The symbols move the objects like this.
ribo + reva
ribo & tegi
ribo % puva
ribo ^ kati
ribo ! laku
bani + pake
bani & karu
bani % vudi
bani ^ kuro
bani ! dazu
pita + nako
pita & didu
pita % sisu
pita ^ vuta
pita ! bogi
dapi + difa
dapi & boro
dapi % suda
dapi ^ mani
dapi ! pena
dazu + buvu
dazu & kudo
dazu % fivi
dazu ^ bani
dazu ! suda
nemu + kera
nemu & reze
nemu % nako
nemu ^ fopi
nemu ! peno
bate + vali
bate & bego
bate % pate
bate ^ bogi
bate ! nako
nasu + mame
nasu & soko
nasu % bopu
nasu ^ labu
nasu ! vudi
fopi + ruro
fopi & vifi
fopi % bate
fopi ^ rufe
fopi ! nemu
pena + kebu
pena & boba
pena % pake
pena ^ dapi
pena ! pidi
kura + pena
kura & kebu
kura % bani
kura ^ befi
kura ! mani
suru + rufe
suru & peno
suru % baga
suru ^ didu
suru ! bego
labu + fivi
labu & gizu
labu % ripe
labu ^ nade
labu ! nasu
vove + mite
vove & dela
vove % kipu
vove ^ ronu
vove ! funi
bido + foza
bido & mefo
bido % dapi
bido ^ vunu
bido ! data
befi + dapi
befi & difa
befi % kuro
befi ^ kudo
befi ! kura
ripe + bago
ripe & mera
ripe % kati
ripe ^ lone
ripe ! bopu
mite + dela
mite & zapi
mite % fogo
mite ^ sope
mite ! muko
fivi + gizu
fivi & mune
fivi % bago
fivi ^ vudi
fivi ! mame
bago + mera
bago & labu
bago % gone
bago ^ tena
bago ! firo
nape + rilu
nape & baga
nape % mite
nape ^ sisu
nape ! pate
sozi + buba
sozi & romu
sozi % data
sozi ^ livo
sozi ! pode
didu + nobi
didu & nemu
didu % kori
didu ^ vali
didu ! suru
kori + pita
kori & nako
kori % nuli
kori ^ leto
kori ! baga
leto + vuta
leto & bate
leto % kilo
leto ^ rilu
leto ! kori
vunu + bazi
vunu & nuda
vunu % mani
vunu ^ boba
vunu ! bido
gizu + mune
gizu & dazu
gizu % mera
gizu ^ ridi
gizu ! soko
gazi + lusu
gazi & lavo
gazi % fopi
gazi ^ puva
gazi ! fova
metu + datu
metu & dane
metu % mefo
metu ^ zumi
metu ! romu
vivo + funi
vivo & muko
vivo % divo
vivo ^ daku
vivo ! ronu
kipu + fogo
kipu & daku
kipu % sozi
kipu ^ datu
kipu ! tofe
kebu + boba
kebu & data
kebu % karu
kebu ^ difa
kebu ! sovu
vuta + bate
vuta & vali
vuta % guta
vuta ^ baga
vuta ! pita
ruro + vifi
ruro & gazi
ruro % vali
ruro ^ peno
ruro ! kera
gige + nade
gige & vudi
gige % beno
gige ^ firo
gige ! mera
sisu + ruto
sisu & kori
sisu % sope
sisu ^ guta
sisu ! nape
divo + tofe
divo & kogu
divo % tilo
divo ^ romu
divo ! datu
ruto + kori
ruto & pita
ruto % lilu
ruto ^ pate
ruto ! rilu
data + dota
data & voka
data % pena
data ^ bido
data ! bazi
ridi + sipa
ridi & bani
ridi % gige
ridi ^ mame
ridi ! gizu
baga + bogi
baga & rage
baga % zapi
baga ^ kori
baga ! vuta
kera + reze
kera & fova
kera % didu
kera ^ ruro
kera ! lasu
peno + lasu
peno & puva
peno % rage
peno ^ nemu
peno ! ruro
firo + beva
firo & nasu
firo % reva
firo ^ bago
firo ! gige
tegi + bopu
tegi & firo
tegi % tiva
tegi ^ vela
tegi ! lone
fogo + daku
fogo & vove
fogo % buba
fogo ^ dane
fogo ! kogu
laku + beno
laku & lone
laku % gazi
laku ^ ribo
laku ! gone
romu + kipu
romu & fogo
romu % voka
romu ^ metu
romu ! divo
bazi + nuda
bazi & tilo
bazi % pidi
bazi ^ data
bazi ! foza
dane + zima
dane & ronu
dane % leki
dane ^ tofe
dane ! fogo
lasu + puva
lasu & zedu
lasu % suru
lasu ^ kera
lasu ! vifi
mame + soko
mame & kuro
mame % firo
mame ^ fivi
mame ! ridi
lilu + nuli
lilu & sisu
lilu % zima
lilu ^ muko
lilu ! dela
mera + labu
mera & fivi
mera % vela
mera ^ gige
mera ! beva
dota + voka
dota & sozi
dota % kebu
dota ^ foza
dota ! nuda
beva + nasu
beva & mame
beva % tegi
beva ^ mera
beva ! nade
bego + fopi
bego & ruro
bego % vuta
bego ^ suru
bego ! nobi
kati + gone
kati & vela
kati % reze
kati ^ lavo
kati ! ribo
zedu + tiva
zedu & ribo
zedu % peno
zedu ^ fova
zedu ! lusu
kogu + vivo
kogu & funi
kogu % zumi
kogu ^ fogo
kogu ! zima
kudo + mani
kudo & pidi
kudo % mune
kudo ^ karu
kudo ! befi
boro + bido
boro & foza
boro % befi
boro ^ sovu
boro ! boba
pode + zumi
pode & divo
pode % bazi
pode ^ sozi
pode ! leki
daku + vove
daku & mite
daku % romu
daku ^ zima
daku ! vivo
sope + lilu
sope & nuli
sope % dane
sope ^ funi
sope ! mite
mefo + livo
mefo & leki
mefo % boro
mefo ^ nuda
mefo ! voka
buvu + kudo
buvu & mani
buvu % gizu
buvu ^ pake
buvu ! govo
vali + bego
vali & fopi
vali % leto
vali ^ rage
vali ! didu
ronu + sope
ronu & lilu
ronu % datu
ronu ^ vivo
ronu ! vove
dela + zapi
dela & nape
dela % daku
dela ^ lilu
dela ! kilo
zapi + nape
zapi & rilu
zapi % vove
zapi ^ nuli
zapi ! guta
mani + pidi
mani & sovu
mani % dazu
mani ^ kura
mani ! dapi
leki + metu
leki & datu
leki % foza
leki ^ pode
leki ! buba
beno + lone
beno & tena
beno % lusu
beno ^ reva
beno ! vela
karu + kura
karu & pena
karu % sipa
karu ^ govo
karu ! kudo
suda + govo
suda & befi
suda % mame
suda ^ dazu
suda ! pake
rufe + peno
rufe & lasu
rufe % bogi
rufe ^ nobi
rufe ! fopi
mune + dazu
mune & buvu
mune % labu
mune ^ sipa
mune ! kuro
puva + zedu
puva & tiva
puva % rufe
puva ^ reze
puva ! gazi
rilu + baga
rilu & bogi
rilu % dela
rilu ^ ruto
rilu ! leto
difa + boro
difa & bido
difa % govo
difa ^ pidi
difa ! kebu
boba + data
boba & dota
boba % kura
boba ^ boro
boba ! vunu
tena + gige
tena & nade
tena % laku
tena ^ bopu
tena ! bago
voka + sozi
voka & buba
voka % boba
voka ^ mefo
voka ! tilo
datu + dane
datu & zima
datu % livo
datu ^ divo
datu ! kipu
vela + ripe
vela & bago
vela % tavu
vela ^ beno
vela ! tegi
muko + kilo
muko & guta
muko % kogu
muko ^ mite
muko ! lilu
soko + kuro
soko & suda
soko % beva
soko ^ gizu
soko ! sipa
nuda + tilo
nuda & pode
nuda % sovu
nuda ^ dota
nuda ! mefo
funi + muko
funi & kilo
funi % tofe
funi ^ vove
funi ! sope
govo + befi
govo & dapi
govo % soko
govo ^ buvu
govo ! karu
reze + fova
reze & tavu
reze % nobi
reze ^ vifi
reze ! puva
nobi + nemu
nobi & kera
nobi % pita
nobi ^ bego
nobi ! rufe
pake + karu
pake & kura
pake % ridi
pake ^ suda
pake ! buvu
tilo + pode
tilo & zumi
tilo % vunu
tilo ^ voka
tilo ! livo
kuro + suda
kuro & govo
kuro % nasu
kuro ^ mune
kuro ! bani
pate + leto
pate & vuta
pate % muko
pate ^ nape
pate ! ruto
sovu + vunu
sovu & bazi
sovu % kudo
sovu ^ kebu
sovu ! boro
zima + ronu
zima & sope
zima % metu
zima ^ kogu
zima ! daku
lusu + lavo
lusu & laku
lusu % ruro
lusu ^ zedu
lusu ! tavu
kilo + guta
kilo & pate
kilo % vivo
kilo ^ dela
kilo ! nuli
pidi + sovu
pidi & vunu
pidi % buvu
pidi ^ pena
pidi ! difa
bogi + rage
bogi & suru
bogi % nape
bogi ^ pita
bogi ! bate
reva + tegi
reva & bopu
reva % zedu
reva ^ gone
reva ! beno
rage + suru
rage & rufe
rage % rilu
rage ^ nako
rage ! vali
vifi + gazi
vifi & lusu
vifi % bego
vifi ^ lasu
vifi ! reze
nako + didu
nako & nobi
nako % ruto
nako ^ bate
nako ! rage
buba + romu
buba & kipu
buba % dota
buba ^ leki
buba ! zumi
lavo + laku
lavo & beno
lavo % vifi
lavo ^ tiva
lavo ! kati
livo + leki
livo & metu
livo % bido
livo ^ tilo
livo ! sozi
foza + mefo
foza & livo
foza % difa
foza ^ bazi
foza ! dota
fova + tavu
fova & kati
fova % nemu
fova ^ gazi
fova ! zedu
guta + pate
guta & leto
guta % funi
guta ^ zapi
guta ! sisu
tofe + kogu
tofe & vivo
tofe % pode
tofe ^ kipu
tofe ! dane
tavu + kati
tavu & gone
tavu % kera
tavu ^ lusu
tavu ! tiva
tiva + ribo
tiva & reva
tiva % lasu
tiva ^ tavu
tiva ! lavo
bopu + firo
bopu & beva
bopu % ribo
bopu ^ ripe
bopu ! tena
vudi + ridi
vudi & sipa
vudi % tena
vudi ^ nasu
vudi ! fivi
gone + vela
gone & ripe
gone % fova
gone ^ laku
gone ! reva
sipa + bani
sipa & pake
sipa % nade
sipa ^ soko
sipa ! mune
lone + tena
lone & gige
lone % lavo
lone ^ tegi
lone ! ripe
zumi + divo
zumi & tofe
zumi % nuda
zumi ^ buba
zumi ! metu
nade + vudi
nade & ridi
nade % lone
nade ^ beva
nade ! labu
nuli + sisu
nuli & ruto
nuli % ronu
nuli ^ kilo
nuli ! zapi

The rows follow the links: the fewer symbols apart two objects are, the more alike their rows tend to be.

Each row is also shifted at random along 7 hidden directions that mean nothing.

Some objects, each with a row of numbers:
divo: [158,78,4,-389,122,-75,90,-218,183,-131,79,174,-35,88,-11,158,-443,133,-142,-61,185,66,236,28,-19,66,-194,-119,118,-191,-67,-490,208,4,-96,-373,-4,218,256,-170,-19,74,96,-21,398,210]
bogi: [-542,-333,-12,-390,-33,390,530,-116,255,115,118,-293,-325,-313,57,-246,187,360,-115,362,-510,-634,171,-326,115,102,-203,222,-19,32,416,533,-154,123,425,495,216,-93,-350,-8,606,166,100,167,-222,-216]
ruro: [-306,-222,2,122,-195,226,-151,66,-91,157,64,-258,-92,1,-512,-213,313,-42,151,-287,-326,199,45,-163,-239,-499,198,185,-20,319,441,-73,-218,349,73,327,72,-184,15,-142,-101,-65,-53,158,-374,23]
firo: [-50,-42,1,507,128,-99,9,410,-248,122,-217,-79,103,3,88,-135,508,-97,224,9,-37,226,-263,45,117,300,130,-76,-58,91,359,92,-134,391,356,83,-39,-278,-152,185,320,-77,-12,244,55,-100]
datu: [-174,347,-6,462,39,-156,-217,-80,144,75,160,93,-206,194,-135,-43,357,250,250,57,238,176,120,253,81,183,-224,-188,-162,-363,424,97,228,608,-330,-88,-298,116,346,216,286,-89,-89,287,133,-133]
kilo: [-171,-61,8,723,399,69,-453,97,-6,216,43,-173,-347,347,-64,-207,955,262,279,200,1,191,121,139,0,-233,-184,39,16,-294,244,17,27,309,-252,102,-82,54,204,286,-525,-276,-99,494,-273,287]
kipu: [-249,-73,9,-350,158,6,53,-246,145,-108,69,127,-85,316,-100,146,-295,174,-252,-16,216,167,278,30,-76,-94,-213,-82,254,-179,-13,-741,205,-41,-90,-480,58,262,241,-166,-209,78,26,56,244,366]
dane: [-511,418,-2,38,-17,-43,-193,-349,225,14,222,127,-162,177,91,42,-28,217,-99,194,263,-95,137,198,35,208,-283,-96,-13,-457,-125,20,251,-5,-507,-207,-272,330,260,91,57,-86,5,-64,95,-86]
zedu: [660,266,-16,137,-307,22,-71,88,-59,195,-7,-181,122,-298,20,-218,87,-162,55,30,-254,-104,-213,-101,-51,219,161,59,-135,143,99,503,-240,133,65,423,-218,-176,-139,-25,498,-116,68,-109,-209,-477]
tofe: [21,337,-5,120,-268,-75,-219,-351,183,14,230,94,-103,309,-128,44,-31,111,-167,228,279,16,127,201,-57,-48,-185,-92,-26,-274,-44,75,193,-7,-505,-148,-253,297,230,125,91,-21,-180,-77,-242,-208]
kura: [309,-193,22,302,403,-193,-130,248,-184,-201,-197,178,80,40,358,235,117,-126,202,40,239,-18,-141,172,183,-146,83,-37,-63,-31,-594,164,95,-521,-94,-112,198,-4,-77,272,-825,-27,-104,-42,51,333]
gizu: [385,42,-4,447,-331,-197,-84,137,-227,18,-147,33,256,390,-47,36,179,-281,-219,254,247,269,-275,187,-16,9,165,-100,40,172,28,77,-60,-90,43,-129,-85,-45,-184,250,231,44,-322,-83,-484,-289]
lone: [-535,114,-14,72,-140,11,135,99,-115,111,-94,-74,143,-7,118,-128,126,-81,-146,108,-54,29,-221,-25,44,428,64,-29,37,47,203,21,-122,155,276,9,-124,-127,-212,17,614,-12,51,-34,16,-268]
vivo: [-256,68,7,342,6,51,-374,-273,82,87,152,-32,-207,593,-54,-24,402,148,-261,435,247,84,131,206,-85,-292,-224,16,166,-316,-174,-127,136,-259,-491,-197,-119,329,142,228,-477,-130,-250,69,-531,126]
bido: [-805,-128,-6,344,10,-86,-106,-94,-31,-123,31,168,-84,548,-61,166,266,59,-117,231,394,141,41,279,62,-250,-89,-75,61,-150,-80,-105,225,-180,-261,-335,68,190,21,328,-372,86,-336,57,-309,147]
zima: [438,-487,0,-194,572,108,425,126,176,-51,-80,-81,-301,-130,258,-5,200,391,97,299,-196,-330,256,-162,247,63,-304,28,60,-129,189,82,54,68,443,89,348,-31,-130,105,-48,143,109,406,226,329]
reze: [-642,84,-8,-131,81,182,-77,19,-31,123,17,-134,-18,-272,40,-172,56,-9,91,-229,-261,-57,-40,-159,-71,113,65,127,4,13,-13,-67,-136,66,42,170,-59,-100,-1,-214,-16,-159,248,-22,196,59]
boba: [-556,177,-3,166,43,-212,47,-69,29,-92,-12,231,30,324,85,150,-6,89,-110,151,411,185,-2,252,127,329,-158,-227,40,-269,106,-257,259,166,-89,-449,-132,145,116,175,283,70,-105,64,243,-21]
nape: [756,-67,2,-35,321,96,-184,16,58,87,13,-123,-148,-96,59,-87,121,99,107,-14,-177,-23,144,-115,-71,-174,-88,91,72,-82,-143,-111,-61,-74,-75,123,38,34,136,-111,-470,-161,153,142,47,290]
nemu: [-248,456,-9,162,-75,112,-394,-217,-38,298,26,-164,61,305,334,-210,252,-68,-500,461,55,7,-166,38,-138,349,-124,55,282,-333,-408,-158,-105,-422,-310,-126,-385,244,-39,-7,9,-334,83,-201,-315,-126]
pita: [100,552,-16,155,-249,38,-297,-238,104,309,150,-147,-23,209,-81,-250,178,63,-244,211,17,176,10,42,-166,348,-159,-56,114,-283,249,-171,-39,328,-259,-45,-482,152,210,-85,565,-245,82,22,-126,-327]
difa: [-72,-154,6,-233,-218,-71,221,-63,100,-336,120,230,-24,-424,-84,281,-475,-51,328,-264,24,-441,23,40,151,-360,158,58,-397,214,-295,770,123,-277,-179,286,249,-58,-72,102,-248,280,-148,-292,5,-145]
mefo: [742,-244,-2,-130,75,-98,326,-59,68,-143,-94,106,16,313,219,180,-137,70,-379,529,220,-126,78,65,149,33,-188,-96,180,-66,-146,-55,128,-377,189,-280,193,153,-185,203,65,233,-182,11,-186,48]
funi: [468,204,4,-334,316,-40,-134,-160,145,-1,37,82,-32,49,80,59,-321,126,-99,-119,106,175,226,-21,-94,157,-214,-98,211,-279,-164,-701,137,12,-153,-367,-117,225,361,-280,-216,-119,259,40,532,356]
tilo: [669,254,3,-392,-82,-219,143,-173,188,-196,83,268,99,-167,-3,239,-696,9,8,-186,222,-16,131,65,36,179,-80,-190,-89,-94,-101,-122,218,50,-135,-243,-88,133,252,-147,241,148,92,-177,487,-67]
gige: [-370,-76,8,305,81,-28,-95,226,-238,17,-157,-23,118,31,169,-15,275,-175,52,18,21,58,-241,50,56,34,165,36,-6,94,-183,113,-103,-183,91,36,40,-134,-195,145,-222,-71,-52,-38,-120,29]
karu: [282,-1,8,-15,-177,-214,1,76,-100,-220,-39,224,200,-73,-170,237,-381,-222,178,-364,195,165,-76,118,-2,-191,224,-91,-167,215,-110,25,80,-28,-84,-98,58,-70,84,-13,-125,137,-113,-177,123,-39]

From each start, follow one symbol. Which object do you reach?
Answers are names.
---
[-493,-230,-8,-125,-45,-57,433,106,-98,-105,-176,65,160,199,118,89,-97,-46,-294,199,121,55,-113,8,120,273,4,-97,154,119,187,-248,12,-13,467,-289,163,-69,-286,71,480,238,-91,23,47,-48]
!	kuro
---
[255,-160,11,177,-31,-158,-82,148,-188,-189,-107,153,162,70,22,209,-88,-244,88,-89,188,55,-153,136,36,-308,215,-5,-84,204,-385,156,22,-392,-95,-54,151,-44,-94,154,-525,73,-201,-175,-174,81]
+	karu
---
[334,-81,-4,-216,-562,229,-81,-196,40,111,175,-216,-8,-38,-548,-149,-158,-139,-137,-169,-317,2,76,-203,-330,-586,191,224,0,370,171,93,-218,-7,-97,360,17,-41,-20,-251,23,27,-101,-160,-612,-230]
%	vuta
---
[-216,-397,10,533,273,-95,-133,396,-368,-23,-293,-4,118,404,-31,46,514,-178,66,-28,148,465,-187,112,7,-243,182,-27,145,192,44,-394,-62,-20,252,-221,206,-165,-128,209,-525,-32,-196,239,-183,370]
%	firo
---
[-337,-369,-2,21,-23,213,113,126,-154,15,-107,-188,15,-107,200,-76,225,-124,-110,210,-261,-343,-181,-150,36,-214,163,241,24,246,-331,444,-233,-561,207,332,257,-140,-461,119,-321,22,-80,-146,-502,-2]
+	tegi
---
[820,-267,-4,-302,-261,164,329,71,-96,72,-138,-225,185,-130,126,-108,-166,-208,-394,327,-323,-256,-168,-266,-50,2,143,156,144,365,-119,232,-305,-424,466,277,177,-145,-490,-75,318,113,-10,-194,-468,-251]
&	beno
---
[210,159,1,-213,11,-158,120,139,-103,-135,-128,161,273,-408,298,137,-453,-231,113,-237,29,-121,-214,-17,110,334,174,-55,-123,95,-381,167,-20,-220,95,-1,-8,-112,-102,-98,84,32,166,-296,431,-95]
^	vudi
---
[-645,-86,7,-24,89,119,-82,93,-162,-20,-72,-42,77,-244,269,-6,39,-158,50,-83,-135,-238,-198,-73,30,-60,180,176,-36,100,-526,289,-136,-517,-42,195,111,-86,-227,2,-486,-96,70,-246,-76,90]
^	vela
---
[377,4,5,261,-152,-104,-107,174,-199,-69,-101,30,182,-149,172,68,25,-292,114,31,20,-154,-291,69,60,-109,260,55,-177,209,-445,605,-114,-442,-79,238,35,-132,-249,198,-260,-14,-151,-262,-310,-200]
%	bopu
---
[1015,-294,3,-197,-301,-74,337,-99,125,-163,41,69,-4,213,-304,156,-302,26,-205,192,90,-10,173,2,-13,-346,-37,-71,11,215,246,51,85,9,161,-63,214,47,-68,78,243,339,-283,23,-356,-140]
&	romu
---
[-379,274,2,-118,-169,-227,134,-122,97,-157,71,286,94,27,-91,190,-407,25,33,-182,314,119,29,173,73,273,-48,-227,-109,-115,168,-149,245,302,-115,-324,-143,95,200,-16,458,153,-26,-86,428,-167]
&	foza
---
[-422,92,-7,-171,-152,211,-154,-125,-14,123,83,-150,10,-132,9,-145,-39,-89,-149,-42,-221,-145,-56,-142,-149,-73,83,183,57,56,-250,60,-165,-281,-140,200,-67,27,-73,-178,-147,-135,112,-217,-201,-53]
!	vifi
---
[-176,-66,5,-451,139,252,10,-166,-14,123,-62,-177,56,108,309,-104,-146,-29,-565,280,-161,-125,8,-219,-132,109,-100,159,422,-80,-469,-510,-151,-614,103,-162,41,157,-174,-262,-241,-124,211,-185,-92,242]
%	bate
---
[-36,-95,-2,-516,-378,21,238,31,-87,-139,-27,52,277,-347,-276,97,-671,-298,-5,-526,-161,35,-83,-185,-142,-163,339,66,-65,478,-6,-124,-129,-36,208,75,141,-191,-89,-367,178,181,77,-324,139,-114]
%	gone
